Here is a tiny trained network, its code and every weight. The questions are about switching its units off for an input and a target symbol, where a switched-off unit gives its printed mean instead of its output.

import numpy as np


def w(rows, s, z=0):
    codes = np.array(rows[::2]) - 128.0
    scale = np.full(codes.shape[1], s)
    scale[-1] = z or s
    return codes * scale


def norm(h):
    return h / np.sqrt((h * h).mean(-1, keepdims=True) + 1e-5)


def softmax(a):
    e = np.exp(a - a.max(-1, keepdims=True))
    return e / e.sum(-1, keepdims=True)


def log_softmax(a):
    a = a - a.max(-1, keepdims=True)
    return a - np.log(np.exp(a).sum(-1, keepdims=True))


def net(x, mask):
    ids = ['ΛΠΩβγηθξστφ'.index(c) for c in x.split()]
    T = len(ids)
    res = E[ids] + P[:T]
    u = 0
    for l in range(3):
        r = norm(res)
        for j in range(3):
            rows = slice(2 * j, 2 * j + 2)
            q, k, v = (r @ M[l][rows].T for M in (Q, K, V))
            z = softmax(np.where(np.tri(T) > 0, q @ k.T / 2**0.5, -1e9)) @ v
            o = O[l][rows]
            res = res + np.where(mask[u + j], z, o[:, -1]) @ o[:, :-1]
        u += 3
    return log_softmax(norm(res)[-1] @ U[:, :-1].T + U[:, -1])


Q, K, V, O = {}, {}, {}, {}
E = w([
[120,164,155,116],'Λ',
[122,132,155,102],'Π',
[122,111,139,125],'Ω',
[138,149,130,128],'β',
[5,195,76,69],'γ',
[106,96,140,120],'η',
[101,98,143,125],'θ',
[137,178,174,144],'ξ',
[189,85,124,111],'σ',
[137,162,178,144],'τ',
[79,135,163,199],'φ',
],0.022)
P = w([
[61,155,152,2],'0',
[84,172,125,18],'1',
[97,180,121,24],'2',
[121,202,130,45],'3',
[120,187,125,45],'4',
[132,186,119,46],'5',
[146,193,124,58],'6',
[152,203,122,66],'7',
[159,218,147,61],'8',
],0.0047)
Q[0] = w([
[65,169,103,141],'L0H1',
[156,179,88,215],'L0H1',
[89,108,107,1],'L0H2',
[153,144,151,135],'L0H2',
[135,102,83,78],'L0H3',
[24,58,108,47],'L0H3',
],0.0083)
K[0] = w([
[136,76,120,162],'L0H1',
[161,133,117,212],'L0H1',
[129,123,90,83],'L0H2',
[188,146,93,211],'L0H2',
[2,125,148,129],'L0H3',
[129,175,194,19],'L0H3',
],0.0081)
V[0] = w([
[255,119,209,74],'L0H1',
[123,171,135,86],'L0H1',
[135,167,215,149],'L0H2',
[73,136,241,228],'L0H2',
[76,163,196,161],'L0H3',
[114,169,183,49],'L0H3',
],0.0064)
O[0] = w([
[74,79,95,162,179],'L0H1',
[92,86,142,152,189],'L0H1',
[190,66,79,34,170],'L0H2',
[112,119,126,131,116],'L0H2',
[105,134,217,143,168],'L0H3',
[186,254,220,139,254],'L0H3',
],0.0059,0.0058)
Q[1] = w([
[152,35,100,138],'L1H1',
[87,222,113,184],'L1H1',
[174,198,162,42],'L1H2',
[142,251,91,180],'L1H2',
[124,53,58,182],'L1H3',
[137,86,136,95],'L1H3',
],0.014)
K[1] = w([
[236,100,198,77],'L1H1',
[15,196,119,94],'L1H1',
[246,88,109,86],'L1H2',
[184,176,57,176],'L1H2',
[83,189,87,39],'L1H3',
[77,105,144,131],'L1H3',
],0.012)
V[1] = w([
[84,186,88,188],'L1H1',
[176,88,63,254],'L1H1',
[154,88,117,172],'L1H2',
[133,60,163,121],'L1H2',
[84,142,118,189],'L1H3',
[115,114,151,110],'L1H3',
],0.0098)
O[1] = w([
[130,108,91,153,121],'L1H1',
[107,180,87,164,7],'L1H1',
[108,168,31,98,110],'L1H2',
[254,204,152,184,146],'L1H2',
[44,187,86,216,89],'L1H3',
[187,166,158,173,145],'L1H3',
],0.0076,0.013)
Q[2] = w([
[112,186,61,172],'L2H1',
[165,102,36,131],'L2H1',
[147,185,152,73],'L2H2',
[101,169,100,228],'L2H2',
[111,159,158,127],'L2H3',
[119,128,11,228],'L2H3',
],0.012)
K[2] = w([
[134,181,126,175],'L2H1',
[33,126,110,133],'L2H1',
[124,49,108,153],'L2H2',
[33,127,169,97],'L2H2',
[136,127,141,74],'L2H3',
[210,117,147,250],'L2H3',
],0.016)
V[2] = w([
[194,216,145,103],'L2H1',
[85,143,115,144],'L2H1',
[174,146,93,126],'L2H2',
[85,84,166,204],'L2H2',
[134,52,49,138],'L2H3',
[2,164,34,83],'L2H3',
],0.01)
O[2] = w([
[73,105,128,92,227],'L2H1',
[165,102,200,165,48],'L2H1',
[195,220,190,96,129],'L2H2',
[1,18,140,143,78],'L2H2',
[189,90,152,134,2],'L2H3',
[85,121,251,25,46],'L2H3',
],0.008,0.0082)
U = w([
[54,179,201,59,159],'Λ',
[161,74,207,64,102],'Π',
[169,44,142,167,76],'Ω',
[108,39,21,44,65],'β',
[94,143,129,132,35],'γ',
[157,39,153,172,79],'η',
[142,34,164,193,103],'θ',
[97,215,207,224,68],'ξ',
[195,229,71,95,197],'σ',
[152,153,241,254,63],'τ',
[7,157,93,215,254],'φ',
],0.0098,0.0049)

Each question gives the input, a string of symbols that net reads in full, and the target symbol t.
The units are the heads (2 rows each of Q, K, V and O). Each row of codes is followed by its name. A weight is (code - 128) times the scale printed after its matrix; where a second scale follows, it is the last column's (O and U).
mask holds one flag per head, layer by layer. A switched-off head (its flag False) gives its mean, the last column of its rows in O, instead of its output. The means were averaged over made-up inputs and are rounded, as every weight is.
A unit's drop is (log p(t) with every unit on - log p(t) with that unit switched off) / (log p(t) with every unit on - log p(t) with every unit switched off).
The circuit of an input: a set's keep is (log p(t) with only the set's units on - log p(t) with every unit switched off) / (log p(t) with every unit on - log p(t) with every unit switched off). Starting from all 9 units, units are removed one at a time, each time the one whose removal leaves the highest keep (on an exact tie, the one counted first), for as long as the keep stays at least 0.8.
circuit, biggest first: the units of the circuit, biggest drop first
unit that matters most: the unit with the biggest drop
which heads matter: for each layer, one digit per head in row order, 1 if its drop is at least 0.15 and else 0, layers parted by /
drop of u: that unit's drop, to one decimal
input θ β η τ Ω Π η β, target β: circuit, biggest first => [L1H2 L2H2 L2H3]
input φ β η θ η ξ, target φ: circuit, biggest first => [L2H2 L1H3]
input Λ η η θ Ω Ω Λ φ, target φ: circuit, biggest first => [L2H2 L2H3]
input β β θ ξ, target τ: circuit, biggest first => [L1H2 L2H3 L2H1 L2H2]
input β η σ φ φ Π η Λ, target φ: circuit, biggest first => [L1H1 L2H2 L1H3]
input τ Π σ θ, target σ: circuit, biggest first => [L2H3]
input Λ β Λ β, target β: which heads matter => 110 / 110 / 011
input Π Π θ θ, target θ: circuit, biggest first => [L2H2 L2H3 L1H2]
input τ φ β, target φ: which heads matter => 000 / 001 / 000
input σ Λ τ, target σ: circuit, biggest first => [L2H3 L0H3]
input β φ Π, target φ: circuit, biggest first => [L1H3 L2H2]
input τ τ θ η γ θ Ω ξ, target Λ: which heads matter => 000 / 000 / 001
input Λ Λ φ τ, target φ: which heads matter => 000 / 001 / 011
input Λ σ Ω, target σ: which heads matter => 000 / 000 / 001
input γ σ η η σ τ Π Π τ, target Π: circuit, biggest first => [L2H3 L1H3]
input σ φ β Π Λ Λ η, target φ: which heads matter => 001 / 101 / 010
input β σ Ω τ β φ Λ ξ ξ, target φ: unit that matters most => L1H1
input Π τ τ τ Λ φ θ Λ, target φ: circuit, biggest first => [L2H2 L1H3]
input Λ Π τ, target τ: which heads matter => 111 / 011 / 011
input θ Ω φ Ω, target φ: circuit, biggest first => [L1H3]
input τ σ Π Ω β η σ φ, target φ: drop of L1H2 => 0.1
input φ σ τ, target σ: drop of L1H2 => 0.1
input θ Π φ β θ θ Π, target φ: drop of L2H3 => 0.2
